Moves between units:
Z851: §>Z729, %>Z824
Z821: §>Z85, %>Z702
Z172: §>Z27, %>Z629
Z232: §>Z71, %>Z682
Z61: §>Z473, %>Z704
Z71: §>Z524, %>Z524
Z18: §>Z70, %>Z417
Z139: §>Z649, %>Z894
Z629: §>Z821, %>Z555
Z702: §>Z94, %>Z187
Z372: §>Z702, %>Z123
Z98: §>Z440, %>Z331
Z871: §>Z389, %>Z851
Z608: §>Z856, %>Z628
Z853: §>Z372, %>Z71
Z85: §>Z172, %>Z254
Z506: §>Z440, %>Z677
Z824: §>Z235, %>Z995
Z524: §>Z555, %>Z857
Z408: §>Z465, %>Z253
Z704: §>Z615, %>Z649
Z123: §>Z80, %>Z555
Z682: §>Z524, %>Z995
Z94: §>Z629, %>Z254
Z656: §>Z187, %>Z490
Z490: §>Z656, %>Z372
Z63: §>Z253, %>Z459
Z331: §>Z622, %>Z473
Z868: §>Z995, %>Z951
Z12: §>Z12, %>Z98
Z465: §>Z63, %>Z27
Z254: §>Z710, %>Z857
Z985: §>Z417, %>Z18
Z187: §>Z254, %>Z524
Z473: §>Z417, %>Z473
Z122: §>Z894, %>Z465
Z52: §>Z61, %>Z331
Z649: §>Z608, %>Z408
Z894: §>Z408, %>Z63
Z857: §>Z70, %>Z853
Z235: §>Z735, %>Z985
Z622: §>Z417, %>Z704
Z951: §>Z704, %>Z61
Z628: §>Z139, %>Z122
Z459: §>Z404, %>Z85
Z710: §>Z702, %>Z656
Z417: §>Z951, %>Z506
Z317: §>Z260, %>Z656
Z440: §>Z506, %>Z628
Z70: §>Z682, %>Z260
Z526: §>Z18, %>Z473
Z735: §>Z851, %>Z330
Z404: §>Z465, %>Z615
Z723: §>Z52, %>Z440
Z260: §>Z490, %>Z853
Z389: §>Z857, %>Z729
Z677: §>Z98, %>Z122
Z80: §>Z853, %>Z232
Z615: §>Z331, %>Z608
Z729: §>Z214, %>Z235
Z856: §>Z704, %>Z139
Z330: §>Z824, %>Z526
Z27: §>Z459, %>Z821
Z995: §>Z985, %>Z555
Z555: §>Z260, %>Z729
Z214: §>Z871, %>Z735
Z253: §>Z122, %>Z404

The rows follow the links: the fewer symbols apart two units are, the more alike their rows tend to be.

Known rows, each with its unit:
-255,87,185,-172,-26,-79,-223,-107,156,111,177,35,4,16,-56,99,63,-118,-31,-23,115,-39,-8,-32,69,-60,-167,52,57,-87,40,31,155,-90,24,-82,164,129,-108,-140,102,0,129,-64,-187,-80,199,-20,1,50,142,-190,-43,-44,124,35,-122,-88,-161,-51,0: Z440
154,26,-213,170,46,-119,15,1,89,-115,-247,100,-68,40,-133,47,135,49,-91,-184,-143,112,102,75,155,-81,143,-96,-87,21,-25,-139,-101,123,46,-179,10,-37,-143,115,-18,85,61,-47,-19,-54,107,69,73,-119,-66,179,-40,-95,18,2,-37,32,-100,294,-75: Z260
213,-165,-108,96,-5,-145,5,33,98,-90,-82,-75,-145,16,-15,62,183,-95,-294,-66,73,-17,22,-21,290,8,123,-36,-167,143,-18,-30,7,-107,58,5,-23,-73,-52,33,9,180,-11,57,22,-143,72,209,64,-248,25,-48,101,-124,-99,-105,-14,21,-178,116,-7: Z70
57,65,-185,230,13,-51,-15,11,38,-67,-287,112,-11,38,-114,40,106,49,-3,-163,-179,91,70,93,94,-116,133,-168,-13,-47,-42,-179,-135,170,74,-137,28,-2,-143,134,-49,-47,73,-56,-25,-105,150,-20,19,-17,-38,203,-107,-41,78,21,-17,57,-133,287,-121: Z317
72,209,-58,-69,-173,17,92,111,-285,247,288,34,-19,-130,-27,-54,-159,123,117,238,6,-126,9,33,-139,-22,-54,115,-71,-17,47,-127,7,-27,34,-77,-29,17,-48,40,-37,-51,50,107,75,-140,-155,-119,-131,-47,175,-73,-120,46,70,155,-81,105,-24,100,58: Z608
-64,-153,-5,-82,90,-63,89,63,28,-45,-180,135,1,38,-43,-28,-112,198,187,84,-20,-156,29,-95,-287,108,167,-189,46,238,-16,163,-36,26,-83,-37,-149,87,100,-24,29,-136,-58,-190,-19,138,-75,-27,-102,28,-57,142,50,74,74,2,69,-133,246,61,88: Z404
-146,259,150,-69,-102,-6,-119,-5,62,-37,153,-25,-102,38,-113,4,-314,20,-52,-7,-10,220,-143,-79,-106,53,-9,14,149,-81,34,122,-23,-96,-139,-50,21,78,-44,-177,34,-87,-32,-40,-145,96,185,-121,-69,30,-205,116,-25,-146,-119,75,-92,-159,179,0,6: Z52
-215,17,186,-137,-35,-103,-210,-131,172,130,152,9,-25,13,-23,128,86,-117,-80,-37,149,-56,9,-14,108,-62,-137,30,76,-43,38,58,151,-71,12,-32,161,112,-120,-175,102,-9,105,-68,-162,-92,234,33,10,24,179,-218,-23,-67,98,-14,-116,-86,-183,-41,-42: Z506
-65,104,23,-131,-100,-78,-46,23,-64,273,248,74,6,-77,-41,43,34,25,72,179,120,-174,53,25,-44,-64,-119,99,-51,-10,69,-84,135,-11,42,-109,53,94,-87,-34,71,-15,110,-4,-40,-156,-14,-37,-78,-41,326,-188,-118,41,211,72,-159,59,-148,40,58: Z628
215,-213,-22,83,-73,-20,54,-3,-50,68,48,-176,-26,-50,161,55,223,-109,-233,52,124,-115,8,57,209,3,33,21,-119,66,17,21,5,-111,101,242,-12,-73,68,-5,-21,98,-34,146,49,-187,-13,129,99,-167,103,-136,78,-33,-133,-132,39,80,-165,-72,9: Z995
68,0,25,154,-13,175,-40,-74,-14,27,80,-13,251,-9,116,-118,57,-21,34,-104,-149,177,-44,183,-114,-181,13,-62,149,-154,83,-16,23,202,100,163,-58,-62,179,-94,21,-63,-28,5,86,75,-65,-113,145,-30,63,-23,142,119,-27,-138,-29,-21,49,-330,60: Z851
-295,-34,125,-198,-18,-96,-192,-146,162,91,48,35,69,-14,-73,80,140,-160,26,-15,103,-132,34,9,49,19,-107,-3,59,23,2,58,167,-61,40,-69,97,153,-89,-81,81,21,156,-148,-207,-97,199,-23,54,71,147,-184,-24,16,121,42,-71,-137,-184,-55,81: Z677
-98,-199,-10,-93,149,-108,71,48,87,-29,-201,177,7,31,6,0,11,162,174,54,91,-214,50,-94,-247,78,151,-196,2,247,0,164,10,39,-33,-51,-107,84,95,-24,40,-127,-34,-237,-19,66,-53,-10,-77,37,53,34,44,122,152,-40,51,-119,187,53,43: Z465
73,124,-181,102,130,-89,14,41,131,-156,-196,104,-68,78,-167,12,11,48,-6,-203,-150,161,88,-17,132,-58,15,7,-70,-36,-24,-189,-62,114,-34,-267,58,-74,-168,151,-29,130,26,-32,57,84,17,75,0,-3,-94,161,-60,-94,46,74,-30,84,-61,258,-108: Z372
42,-69,111,76,-215,-51,-47,-32,-49,72,90,-185,-168,5,64,101,13,-64,-226,123,150,-49,-112,16,105,45,85,-37,33,41,35,121,-71,-189,26,245,28,86,-20,-119,-51,-105,-15,72,-160,-199,249,17,-30,-140,-10,-36,-11,-161,-201,-80,-22,-108,-113,38,-55: Z417
-21,-114,-76,-102,24,-136,79,71,-12,179,-45,179,14,-56,-17,1,60,161,188,162,60,-317,117,-7,-209,2,130,-157,-67,206,49,45,44,44,52,-71,-102,124,28,-12,58,-103,48,-153,-6,-82,-59,-38,-65,-41,251,-31,-9,115,215,23,-67,-31,22,121,113: Z894
155,-179,21,232,-80,136,3,-68,-68,87,2,-113,161,-32,210,-24,230,-85,-93,-6,-13,-14,-10,211,56,-117,60,-83,63,-59,48,24,-11,75,157,292,-66,-58,174,-45,-5,-36,5,90,55,-106,-29,-3,149,-111,124,-86,121,101,-87,-183,12,7,-93,-248,17: Z824

Each walk starts at a row. The symbols on each line, taken left to right, move it on to the next unit.
Each answer is a row, close to the row of the unit it stands for.
-180,-73,-41,-86,-57,105,-18,-152,-125,-54,-160,-52,186,-112,-69,-121,115,-205,130,15,-165,-9,-18,115,48,181,-79,58,-35,2,-114,-6,35,-127,65,39,-42,77,82,205,-37,167,166,-36,-79,-42,-16,-69,141,154,-185,-16,-68,113,-119,159,151,-22,-6,-105,231
% % §	6,180,58,-8,-253,31,34,44,-193,-9,165,-141,-130,-37,-63,-16,-297,42,-67,161,-17,116,-140,-19,-77,129,39,28,41,-18,20,59,-128,-165,-88,124,-61,55,-4,-105,-79,-102,-27,91,-103,-45,142,-127,-103,-31,-205,132,-74,-146,-240,88,-24,-83,133,62,25
% % %	0,-118,-78,-63,3,-90,99,93,-31,89,-83,176,-1,-38,-20,-32,-6,190,189,159,32,-268,97,-20,-270,49,168,-174,-50,251,40,58,9,37,30,-66,-144,88,73,0,52,-127,28,-158,-3,-32,-75,-12,-101,-27,164,27,22,129,183,0,-15,-71,120,123,113
209,-125,-71,-61,33,-149,41,61,105,-44,50,-74,-133,-23,9,58,102,-112,-264,-18,138,-55,21,-112,274,67,36,89,-219,147,-13,10,93,-146,-1,-10,-23,-88,19,3,22,259,-25,83,76,-29,-55,231,59,-239,16,-125,150,-121,-101,-82,-20,40,-66,10,64
% § § §	126,106,34,50,-244,17,91,87,-223,62,192,-168,-175,-42,43,-5,-199,35,-117,211,61,36,-143,-29,-6,103,82,43,-37,14,-3,59,-127,-196,-30,155,-48,26,-3,-51,-92,-94,-89,155,-42,-126,78,-64,-96,-131,-128,67,-72,-170,-257,8,2,-38,70,74,-30
§ § % §	99,197,-89,-67,-175,32,113,109,-295,230,278,10,-63,-126,-23,-66,-147,112,90,257,4,-90,-9,30,-84,1,-53,122,-90,-44,36,-127,-30,-26,39,-47,-14,23,-32,38,-30,-36,8,153,92,-146,-123,-87,-113,-59,146,-45,-141,41,32,121,-96,120,-34,114,57
126,-135,35,202,-73,139,-3,-74,-61,102,44,-74,191,-52,193,-27,194,-73,-80,-24,-31,42,-24,185,6,-135,50,-80,98,-66,68,9,-3,105,144,269,-44,-46,155,-65,12,-68,-28,77,61,-92,-8,-33,138,-84,116,-104,105,118,-75,-194,0,12,-80,-277,0
§ § % § %	140,-209,0,151,-133,0,30,-17,-55,70,35,-152,-29,-38,175,57,224,-103,-223,71,139,-115,-47,64,163,-32,76,-92,-35,48,22,44,-28,-107,119,284,6,-17,55,-39,-29,-24,-39,122,-38,-243,111,58,53,-164,107,-127,63,-14,-142,-144,27,4,-180,-45,-47
§ § § % % %	-76,-167,-37,-73,79,-120,49,34,75,24,-189,169,23,10,-55,-13,26,170,176,79,41,-215,75,-64,-255,51,187,-237,-20,268,8,138,27,44,-14,-54,-139,105,92,-38,67,-120,2,-214,-61,44,-38,-21,-48,0,89,41,55,88,138,-47,34,-134,147,86,102
37,44,15,124,2,198,-51,-38,-1,12,79,-8,239,-22,63,-111,-14,25,62,-105,-197,208,-55,165,-132,-173,10,-58,158,-162,88,-23,26,192,56,123,-99,-64,168,-98,50,-76,-50,-20,90,132,-78,-116,144,6,0,30,135,130,1,-116,-45,-25,85,-334,86
% § § § %	85,-53,23,223,-52,163,-42,-71,-40,51,27,-29,243,-34,179,-90,119,-37,2,-80,-128,113,-36,221,-84,-165,56,-101,140,-146,64,-2,13,160,122,226,-79,-45,174,-67,25,-97,-47,28,77,-7,-27,-93,165,-33,68,-25,120,127,-18,-174,5,-12,15,-303,60
% % % % %	9,46,89,76,-187,39,5,7,-77,-54,-10,-107,-141,20,10,17,-186,27,-142,66,-14,144,-135,-2,-53,99,166,-74,103,30,8,155,-179,-154,-77,179,-67,57,7,-110,-56,-126,-67,26,-145,-47,239,-57,-60,-73,-231,166,-3,-152,-256,-10,25,-178,127,45,-27
19,90,21,98,21,170,-82,-65,13,12,71,30,242,-24,63,-115,-41,37,61,-144,-221,226,-22,165,-156,-155,-24,-13,169,-186,88,-13,22,200,17,74,-104,-39,118,-78,85,-48,-28,-19,99,155,-97,-128,138,14,-6,38,125,107,7,-103,-52,-25,126,-289,88
% % % % § §	26,71,-182,200,33,-60,23,-14,25,-65,-257,103,-18,48,-124,33,102,57,22,-160,-187,113,72,96,80,-102,106,-131,-18,-50,-22,-183,-130,166,51,-161,75,-10,-162,165,-33,-35,67,-51,-28,-62,142,-24,13,13,-54,209,-136,-24,37,49,-16,38,-113,311,-141
% % % § % %	169,23,-108,-130,92,-167,-1,62,172,-130,71,-6,-143,0,-126,15,-58,-67,-179,-105,32,73,14,-168,171,84,0,146,-188,131,-35,-1,118,-88,-95,-182,-40,-102,-10,-24,58,333,-6,17,91,135,-119,191,49,-182,-75,-61,151,-138,-36,-13,-67,24,28,-12,107
121,249,-28,-7,-223,32,105,110,-295,121,227,-47,-107,-68,-38,-50,-299,105,26,234,-34,33,-97,-12,-148,70,57,99,-43,-4,-13,-26,-86,-108,-53,20,-80,20,-7,4,-78,-77,-23,152,24,-84,-42,-132,-145,-81,-58,95,-93,-76,-137,107,-43,3,119,106,48
% § § %	82,104,-75,-102,-144,-33,82,79,-207,294,233,72,1,-136,-7,-22,-17,127,137,234,66,-211,76,46,-89,-31,-19,65,-104,34,51,-113,34,2,71,-57,-5,45,-40,23,-6,-15,57,76,45,-142,-150,-85,-92,-88,261,-98,-119,78,136,88,-127,103,-82,111,64
% § § §	-70,-211,2,-69,120,-119,79,50,97,1,-209,140,8,31,-7,7,27,150,162,55,55,-225,98,-55,-237,77,161,-197,22,239,22,166,-11,19,-6,-45,-125,100,85,-34,55,-127,-16,-237,-37,81,-41,13,-65,13,47,54,87,90,132,-46,40,-110,162,81,45
-150,-123,15,-149,56,-163,-44,-6,112,157,-21,171,24,-16,-46,46,102,64,143,74,106,-262,95,-15,-150,5,91,-154,8,193,20,98,118,2,56,-107,-50,154,13,-81,89,-86,86,-225,-101,-56,52,2,-60,-9,268,-115,13,91,213,-8,-65,-114,-11,73,86
§ % § % %	5,226,-27,-88,-151,41,106,105,-252,67,153,-1,-67,-73,-93,-110,-323,165,116,207,-99,10,-74,-47,-245,108,62,24,-3,44,6,9,-80,-73,-81,-30,-133,49,8,-16,-51,-85,-24,59,6,21,-66,-135,-136,7,-101,132,-81,-6,-55,151,-46,-47,230,80,93
% § § § §	-146,219,99,-72,-168,36,-50,-34,-109,-47,78,-71,-61,-12,-119,-60,-298,-8,-20,64,-82,190,-143,-20,-132,139,18,-2,93,-60,-35,114,-94,-153,-94,2,-27,111,-11,-89,-46,-55,10,-25,-143,45,153,-124,-54,56,-269,123,-54,-101,-192,109,-9,-185,184,6,95
24,196,84,17,-180,19,13,47,-143,-9,119,-115,-138,0,-38,0,-337,75,-70,119,-44,160,-154,-50,-121,95,90,28,64,-15,13,110,-145,-128,-128,54,-67,42,-6,-108,-33,-122,-71,56,-104,16,113,-77,-113,-27,-223,174,-44,-169,-211,60,-49,-109,172,67,8
% § § § % %	116,144,-99,-55,-182,-17,112,144,-267,225,218,37,-27,-108,-34,-63,-111,143,143,257,38,-136,18,12,-147,1,14,56,-110,37,28,-92,0,-6,36,-54,-63,59,-26,44,-30,-67,34,97,91,-142,-171,-91,-142,-76,205,-60,-98,73,87,108,-83,98,34,126,72
§ % % % § %	-125,-228,61,-100,225,-7,65,27,119,-110,-204,64,-24,101,66,15,-55,127,170,17,99,-153,22,-171,-169,106,41,-99,58,168,-33,183,-35,38,-121,12,-57,25,100,6,-20,-120,-125,-156,32,186,-116,21,-104,160,-85,82,25,73,92,-14,139,-59,215,13,-43
222,-57,-13,70,-191,10,105,69,-169,68,122,-229,-131,-67,130,63,35,-53,-202,172,147,-90,-96,15,130,49,88,43,-109,69,0,54,-52,-201,70,239,-9,-67,29,4,-84,19,-99,208,8,-207,11,59,-8,-181,35,-77,0,-103,-210,-89,48,40,-78,8,-27
% § % % § %	-139,-224,110,-104,258,25,41,68,85,-153,-162,28,-1,112,79,39,-48,70,153,-4,160,-169,38,-182,-107,91,-76,-9,52,90,-63,136,2,19,-147,26,14,-17,43,10,-7,-69,-137,-84,43,227,-136,77,-114,220,-87,10,4,85,121,-7,173,33,147,-27,-128
% % %	6,61,-98,105,138,-3,28,42,55,-108,-155,38,-57,83,-38,47,58,-6,30,-159,-38,63,74,-40,182,-97,-132,49,-37,-153,-50,-216,-64,141,-10,-193,168,-105,-180,188,-86,48,10,55,82,19,-14,72,-44,116,-21,82,-143,-18,119,76,44,183,-150,216,-216
150,7,-96,-124,74,-178,27,77,156,-112,63,-28,-140,-15,-94,-10,-22,-58,-207,-75,53,49,12,-164,166,85,23,136,-197,147,-15,13,134,-133,-68,-158,-81,-63,-6,-35,99,315,-18,12,61,108,-85,199,55,-194,-42,-88,192,-146,-75,-22,-57,-13,42,-1,129
% % % %	78,60,26,145,4,178,-64,-66,19,18,83,10,236,-28,114,-102,20,-5,20,-138,-180,196,-47,159,-93,-171,14,-30,141,-158,87,-24,54,196,51,133,-84,-73,165,-71,56,-7,-41,19,100,127,-98,-83,149,-13,33,-25,147,112,-18,-127,-33,16,82,-343,67
% % % § § §	168,15,-97,-99,130,-152,21,64,160,-145,59,-9,-139,17,-64,22,27,-74,-182,-115,58,73,-2,-153,221,27,-60,177,-216,93,-15,-36,97,-73,-55,-160,13,-139,-34,18,36,296,-47,64,104,100,-134,196,63,-165,-20,-103,148,-103,-43,-16,-40,66,-15,8,34
